Here is a tiny trained network, its code and every weight. The questions are about switching its units off for an input and a class, where a switched-off unit gives its printed mean instead of its output.

import numpy as np


def w(rows, s, z=0):
    codes = np.array(rows[::2]) - 128.0
    scale = np.full(codes.shape[1], s)
    scale[-1] = z or s
    return codes * scale


def norm(h):
    return h / np.sqrt((h * h).mean(-1, keepdims=True) + 1e-5)


def f(y):
    return np.maximum(y, 0)


def log_softmax(a):
    a = a - a.max(-1, keepdims=True)
    return a - np.log(np.exp(a).sum(-1, keepdims=True))


def net(x, mask):
    res = np.array(x, float).reshape(1, 2) / 4 @ E
    u = 0
    for l in range(2):
        y = f(norm(res) @ A[l][:, :-1].T + A[l][:, -1])
        res = res + np.where(mask[u : u + 4], y, B[l][:, -1]) @ B[l][:, :-1]
        u += 4
    return log_softmax(norm(res)[-1] @ U[:, :-1].T + U[:, -1])


A, B = {}, {}
E = w([
[58,227,178,6,78,156,142,171],'x0',
[231,4,173,179,76,19,7,80],'x1',
],0.0042)
A[0] = w([
[102,105,157,109,114,157,118,152,93],'0.n0',
[176,107,202,103,34,51,2,116,29],'0.n1',
[133,132,123,116,136,157,110,95,13],'0.n2',
[199,151,97,106,189,118,140,88,2],'0.n3',
],0.0054,0.00055)
B[0] = w([
[169,180,118,124,210,197,132,1,149],'0.n0',
[196,56,207,225,129,69,165,16,253],'0.n1',
[148,105,137,116,169,142,105,157,128],'0.n2',
[132,194,146,173,48,132,200,90,150],'0.n3',
],0.0053,0.0061)
A[1] = w([
[52,165,134,18,140,172,145,204,3],'1.n0',
[90,81,134,118,103,141,112,154,50],'1.n1',
[205,5,190,155,70,3,55,104,87],'1.n2',
[119,73,226,168,106,56,70,93,205],'1.n3',
],0.0047,0.0014)
B[1] = w([
[92,115,217,81,151,113,116,173,197],'1.n0',
[186,124,122,114,144,146,137,164,128],'1.n1',
[157,183,254,47,81,148,141,36,254],'1.n2',
[137,76,59,62,43,55,139,132,217],'1.n3',
],0.008,0.0077)
U = w([
[110,107,57,105,79,86,103,175,66],'0',
[125,134,94,147,139,144,33,156,21],'1',
[142,147,87,135,142,132,60,151,38],'2',
[38,184,178,42,170,157,151,186,201],'3',
[132,137,109,143,139,127,84,155,19],'4',
[172,112,178,98,62,82,127,51,201],'5',
[126,139,99,136,152,115,71,152,2],'6',
[127,131,82,250,175,168,184,112,142],'7',
],0.013,0.0044)

Each question gives the input, the list of numbers given to net, and the class t.
The units are the neurons (one row each of A and B). Each row of codes is followed by its name. A weight is (code - 128) times the scale printed after its matrix; where a second scale follows, it is the last column's (A, B and U).
mask holds one flag per neuron, layer by layer. A switched-off neuron (its flag False) gives its mean, the last column of its row in B, instead of its output. The means were averaged over made-up inputs and are rounded, as every weight is.
A unit's drop is (log p(t) with every unit on - log p(t) with that unit switched off) / (log p(t) with every unit on - log p(t) with every unit switched off).
The circuit of an input: a set's keep is (log p(t) with only the set's units on - log p(t) with every unit switched off) / (log p(t) with every unit on - log p(t) with every unit switched off). Starting from all 8 units, units are removed one at a time, each time the one whose removal leaves the highest keep (on an exact tie, the one counted first), for as long as the keep stays at least 0.8.
circuit, biggest first: the units of the circuit, biggest drop first
most important unit: the unit with the biggest drop
top k neurons: the k neurons with the biggest drops, biggest first
k most important neurons of layer l: the k neurons of layer l with the biggest drops, biggest first
drop of u: that unit's drop, to one decimal
input [-8,-2], class 7: top 3 neurons => (0.n1; 1.n2; 1.n3)
input [3,0], class 3: most important unit => 0.n1
input [-2,-1], class 7: circuit, biggest first => (0.n1; 1.n2; 1.n3; 1.n0)
input [-4,-5], class 7: top 3 neurons => (1.n2; 1.n0; 1.n3)
input [-6,-7], class 7: 2 most important neurons of layer 1 => (1.n2; 1.n0)
input [-6,-3], class 7: circuit, biggest first => (1.n2; 0.n1)
input [8,1], class 3: circuit, biggest first => (0.n1; 1.n2; 1.n3)
input [-7,-8], class 7: top 2 neurons => (1.n2; 1.n0)
input [-4,-2], class 7: top 2 neurons => (0.n1; 1.n2)
input [2,-3], class 3: drop of 0.n1 => 0.1
input [-2,-5], class 3: drop of 0.n1 => 2.3
input [-5,-5], class 7: drop of 1.n2 => 0.4
